Here is a tiny trained network, its code and every weight. The questions are about switching its units off for an input and a class, where a switched-off unit gives its printed mean instead of its output.

import numpy as np


def w(rows, s, z=0):
    codes = np.array(rows[::2]) - 128.0
    scale = np.full(codes.shape[1], s)
    scale[-1] = z or s
    return codes * scale


def norm(h):
    return h / np.sqrt((h * h).mean(-1, keepdims=True) + 1e-5)


def f(y):
    return y / 2 * (1 + np.tanh(0.7978845608 * (y + 0.044715 * y**3)))


def log_softmax(a):
    a = a - a.max(-1, keepdims=True)
    return a - np.log(np.exp(a).sum(-1, keepdims=True))


def net(x, mask):
    res = np.array(x, float).reshape(1, 7) / 4 @ E
    u = 0
    for l in range(2):
        y = f(norm(res) @ A[l][:, :-1].T + A[l][:, -1])
        res = res + np.where(mask[u : u + 4], y, B[l][:, -1]) @ B[l][:, :-1]
        u += 4
    return log_softmax(norm(res)[-1] @ U[:, :-1].T + U[:, -1])


A, B = {}, {}
E = w([
[101,133,126,134,109,134,108,122,138,117,162,103],'x0',
[161,128,214,124,137,250,3,101,138,253,88,59],'x1',
[117,184,166,39,243,16,16,40,45,109,170,185],'x2',
[19,228,138,27,163,190,212,39,107,163,132,140],'x3',
[100,121,121,136,139,116,128,152,127,168,137,139],'x4',
[149,142,116,118,133,144,122,131,140,119,128,138],'x5',
[149,154,116,122,126,140,119,137,140,123,147,128],'x6',
],0.0054)
A[0] = w([
[159,104,196,83,137,146,27,143,143,195,88,60,43],'L0N0',
[96,192,176,70,130,220,70,122,73,216,50,56,2],'L0N1',
[165,111,208,183,124,254,132,124,160,214,113,63,47],'L0N2',
[96,157,169,77,77,198,196,160,121,164,104,84,4],'L0N3',
],0.0059,0.0037)
B[0] = w([
[217,136,179,180,139,111,149,211,6,128,181,113,223],'L0N0',
[45,204,155,113,177,161,85,86,193,108,45,128,239],'L0N1',
[149,5,13,116,80,105,162,69,168,120,147,164,254],'L0N2',
[61,170,26,117,128,167,123,190,123,68,123,118,172],'L0N3',
],0.011,0.0062)
A[1] = w([
[94,138,89,161,132,185,253,186,154,92,101,71,56],'L1N0',
[132,79,105,70,101,18,80,168,146,109,102,119,155],'L1N1',
[134,90,116,178,76,114,209,224,192,91,106,110,254],'L1N2',
[75,154,75,35,121,155,235,74,108,157,141,134,56],'L1N3',
],0.0077,0.0024)
B[1] = w([
[188,199,216,171,78,80,7,188,63,120,74,159,211],'L1N0',
[143,135,46,159,156,136,155,100,141,81,176,125,174],'L1N1',
[80,207,190,104,192,146,178,74,184,208,102,71,255],'L1N2',
[139,48,159,83,59,123,104,205,86,93,176,166,199],'L1N3',
],0.011,0.0099)
U = w([
[42,222,209,97,209,162,133,50,203,190,71,97,253],'0',
[133,181,231,127,42,65,105,235,94,120,123,154,87],'1',
[192,23,63,188,108,150,216,86,193,204,137,73,105],'2',
[71,69,65,103,51,206,59,144,144,117,64,195,81],'3',
[146,132,2,196,196,60,179,95,144,70,201,126,82],'4',
[69,57,137,21,126,99,139,131,70,63,216,206,62],'5',
[196,109,202,178,178,114,54,157,17,143,150,120,118],'6',
],0.018,0.0047)

Each question gives the input, the list of numbers given to net, and the class t.
The units are the neurons (one row each of A and B). Each row of codes is followed by its name. A weight is (code - 128) times the scale printed after its matrix; where a second scale follows, it is the last column's (A, B and U).
mask holds one flag per neuron, layer by layer. A switched-off neuron (its flag False) gives its mean, the last column of its row in B, instead of its output. The means were averaged over made-up inputs and are rounded, as every weight is.
A unit's drop is (log p(t) with every unit on - log p(t) with that unit switched off) / (log p(t) with every unit on - log p(t) with every unit switched off).
most important unit: the unit with the biggest drop
k most important neurons: the k neurons with the biggest drops, biggest first
k most important neurons of layer l: the k neurons of layer l with the biggest drops, biggest first
drop when u is switched off: that unit's drop, to one decimal
input [-4,0,8,3,-8,4,8], class 5: 3 most important neurons => (L1N2; L0N1; L1N0)
input [5,5,-5,3,-8,-8,0], class 3: most important unit => L0N2
input [-8,8,0,-6,1,2,-8], class 2: 2 most important neurons of layer 1 => (L1N0; L1N3)
input [-1,0,2,4,8,5,-3], class 5: 4 most important neurons => (L1N2; L1N3; L1N0; L0N0)
input [6,-6,0,0,8,-2,3], class 0: 3 most important neurons => (L0N2; L1N2; L0N1)
input [-7,2,2,-1,-1,-6,-7], class 6: 2 most important neurons => (L1N2; L0N0)
input [-8,0,-8,1,7,3,5], class 1: 2 most important neurons => (L1N0; L0N3)
input [4,6,0,8,0,2,1], class 3: 2 most important neurons => (L1N2; L0N2)
input [-4,-1,7,-8,5,2,-8], class 4: 2 most important neurons of layer 1 => (L1N1; L1N0)
input [-2,8,-3,-1,4,-2,5], class 2: 2 most important neurons of layer 0 => (L0N2; L0N0)
input [5,-7,0,3,0,4,-1], class 1: 2 most important neurons => (L0N2; L1N0)
input [6,-8,-7,2,1,6,1], class 1: 2 most important neurons => (L1N0; L1N3)
input [-1,-3,-8,2,-3,2,8], class 1: 3 most important neurons => (L1N0; L1N3; L0N3)
input [1,-3,8,2,5,-2,7], class 5: 2 most important neurons => (L1N2; L0N0)
input [7,-1,-6,-1,-5,1,-3], class 0: most important neuron => (L1N2)
input [2,4,-5,3,6,-5,7], class 3: drop when L0N2 is switched off => 0.3
input [-4,2,-3,8,4,-7,-4], class 3: drop when L0N0 is switched off => 0.1
input [6,4,-4,-4,-5,-8,-8], class 2: drop when L1N0 is switched off => 0.0
